Here is a tiny trained network, its code and every weight. The questions are about switching its units off for an input and a target symbol, where a switched-off unit gives its printed mean instead of its output.

import numpy as np


def w(rows, s, z=0):
    codes = np.array(rows[::2]) - 128.0
    scale = np.full(codes.shape[1], s)
    scale[-1] = z or s
    return codes * scale


def norm(h):
    return h / np.sqrt((h * h).mean(-1, keepdims=True) + 1e-5)


def f(y):
    return y / 2 * (1 + np.tanh(0.7978845608 * (y + 0.044715 * y**3)))


def softmax(a):
    e = np.exp(a - a.max(-1, keepdims=True))
    return e / e.sum(-1, keepdims=True)


def log_softmax(a):
    a = a - a.max(-1, keepdims=True)
    return a - np.log(np.exp(a).sum(-1, keepdims=True))


def net(x, mask):
    ids = ['Γδζηθμξψ'.index(c) for c in x.split()]
    T = len(ids)
    res = E[ids] + P[:T]
    u = 0
    for l in range(3):
        q, k, v = (norm(res) @ M[l].T for M in (Q, K, V))
        z = softmax(np.where(np.tri(T) > 0, q @ k.T / 3**0.5, -1e9)) @ v
        res = res + np.where(mask[u], z, O[l][:, -1]) @ O[l][:, :-1]
        u += 1
        y = f(norm(res) @ A[l][:, :-1].T + A[l][:, -1])
        res = res + np.where(mask[u : u + 4], y, B[l][:, -1]) @ B[l][:, :-1]
        u += 4
    return log_softmax(norm(res)[-1] @ U[:, :-1].T + U[:, -1])


Q, K, V, O, A, B = {}, {}, {}, {}, {}, {}
E = w([
[127,107,122,134],'Γ',
[127,107,120,132],'δ',
[138,151,93,128],'ζ',
[144,129,88,118],'η',
[94,122,142,119],'θ',
[75,41,112,203],'μ',
[6,38,188,113],'ξ',
[157,63,182,123],'ψ',
],0.02)
P = w([
[126,246,49,143],'0',
[92,152,27,81],'1',
[87,122,60,65],'2',
[90,143,141,122],'3',
[106,174,181,150],'4',
[104,205,231,191],'5',
],0.012)
Q[0] = w([
[32,140,156,111],'L0H1',
[225,109,132,98],'L0H1',
[98,108,254,157],'L0H1',
],0.0083)
K[0] = w([
[154,102,198,101],'L0H1',
[131,154,77,196],'L0H1',
[247,124,155,153],'L0H1',
],0.012)
V[0] = w([
[2,92,63,220],'L0H1',
[139,82,158,127],'L0H1',
[156,13,44,126],'L0H1',
],0.0081)
O[0] = w([
[86,254,90,115,245],'L0H1',
[69,25,175,156,117],'L0H1',
[182,128,114,138,143],'L0H1',
],0.01,0.011)
A[0] = w([
[165,54,140,145,70],'L0N1',
[161,76,200,129,124],'L0N2',
[180,131,81,153,24],'L0N3',
[244,176,94,197,3],'L0N4',
],0.011,0.0052)
B[0] = w([
[44,81,138,66,96],'L0N1',
[30,55,67,118,136],'L0N2',
[174,88,99,125,1],'L0N3',
[179,1,175,134,71],'L0N4',
],0.0095,0.00083)
Q[1] = w([
[122,47,232,89],'L1H1',
[30,183,119,115],'L1H1',
[153,84,132,9],'L1H1',
],0.013)
K[1] = w([
[142,146,70,166],'L1H1',
[76,7,150,163],'L1H1',
[111,145,33,117],'L1H1',
],0.016)
V[1] = w([
[151,111,255,120],'L1H1',
[143,132,83,236],'L1H1',
[150,205,166,43],'L1H1',
],0.009)
O[1] = w([
[84,84,78,65,2],'L1H1',
[120,143,177,216,155],'L1H1',
[129,131,248,66,144],'L1H1',
],0.013,0.0076)
A[1] = w([
[148,164,114,116,107],'L1N1',
[134,93,163,74,127],'L1N2',
[252,114,121,157,33],'L1N3',
[63,126,16,89,250],'L1N4',
],0.016,0.0026)
B[1] = w([
[110,81,154,162,198],'L1N1',
[197,132,127,235,122],'L1N2',
[143,69,9,56,128],'L1N3',
[87,49,93,106,253],'L1N4',
],0.013,0.0043)
Q[2] = w([
[230,27,73,180],'L2H1',
[1,216,84,188],'L2H1',
[229,58,160,91],'L2H1',
],0.0096)
K[2] = w([
[156,146,96,78],'L2H1',
[139,34,248,156],'L2H1',
[161,199,95,133],'L2H1',
],0.015)
V[2] = w([
[104,121,122,228],'L2H1',
[137,167,69,146],'L2H1',
[146,161,213,2],'L2H1',
],0.013)
O[2] = w([
[29,120,115,253,254],'L2H1',
[132,159,106,152,186],'L2H1',
[143,85,180,47,41],'L2H1',
],0.013,0.0057)
A[2] = w([
[39,117,92,88,2],'L2N1',
[30,105,132,111,219],'L2N2',
[104,127,179,146,136],'L2N3',
[254,214,217,193,41],'L2N4',
],0.014,0.0036)
B[2] = w([
[9,84,41,45,173],'L2N1',
[201,54,32,101,255],'L2N2',
[193,194,78,191,169],'L2N3',
[101,27,148,134,199],'L2N4',
],0.011,0.008)
U = w([
[135,176,200,51,253],'Γ',
[146,85,152,131,27],'δ',
[165,62,166,133,36],'ζ',
[252,153,77,106,114],'η',
[242,78,111,129,142],'θ',
[104,229,88,189,145],'μ',
[136,87,135,122,22],'ξ',
[68,113,41,37,168],'ψ',
],0.013,0.0048)

Each question gives the input, a string of symbols that net reads in full, and the target symbol t.
The units are the heads (3 rows each of Q, K, V and O) and the neurons (one row each of A and B). Each row of codes is followed by its name. A weight is (code - 128) times the scale printed after its matrix; where a second scale follows, it is the last column's (O, A, B and U).
mask holds one flag per unit, layer by layer, with each layer's heads first. A switched-off unit (its flag False) gives its mean, the last column of its rows in O or B, instead of its output. The means were averaged over made-up inputs and are rounded, as every weight is.
A unit's drop is (log p(t) with every unit on - log p(t) with that unit switched off) / (log p(t) with every unit on - log p(t) with every unit switched off).
The circuit of an input: a set's keep is (log p(t) with only the set's units on - log p(t) with every unit switched off) / (log p(t) with every unit on - log p(t) with every unit switched off). Starting from the 12 units with the biggest drops (on a tie, the unit counted first), units are removed one at a time, each time the one whose removal leaves the highest keep (on an exact tie, the one counted first), for as long as the keep stays at least 0.8.
units of the circuit, in order: the units of the circuit, biggest drop first
unit that matters most: the unit with the biggest drop
top k neurons: the k neurons with the biggest drops, biggest first
drop when u is switched off: that unit's drop, to one decimal
input Γ δ θ η Γ, target Γ: units of the circuit, in order	L2H1; L1H1
input μ θ ξ ψ μ θ, target ψ: units of the circuit, in order	L0H1; L1H1; L0N2
input ζ θ Γ, target Γ: units of the circuit, in order	L1H1; L2H1
input θ ξ θ Γ δ, target Γ: units of the circuit, in order	L2H1; L1H1; L2N2
input θ θ θ, target Γ: unit that matters most	L1H1
input ζ δ Γ, target θ: top 4 neurons	L2N4; L1N3; L2N1; L0N3
input θ ζ μ θ Γ η, target Γ: units of the circuit, in order	L0H1; L1H1; L2H1; L0N2
input θ θ ζ, target Γ: units of the circuit, in order	L1H1; L2H1; L2N2
input θ θ θ η, target Γ: units of the circuit, in order	L1H1; L2H1
input μ ξ θ ζ, target ψ: units of the circuit, in order	L1H1; L1N4
input ζ ζ δ, target θ: units of the circuit, in order	L1H1; L2H1; L0H1
input θ θ ξ μ η, target ψ: units of the circuit, in order	L1H1; L1N4
input Γ ξ θ η, target ψ: top 2 neurons	L1N4; L2N1
input ξ μ ξ Γ, target ψ: units of the circuit, in order	L1H1
input θ ξ δ θ θ, target Γ: drop when L1H1 is switched off	0.5
input μ ξ μ μ, target ψ: drop when L0H1 is switched off	0.6
input θ δ θ θ ζ ζ, target Γ: drop when L2H1 is switched off	0.4
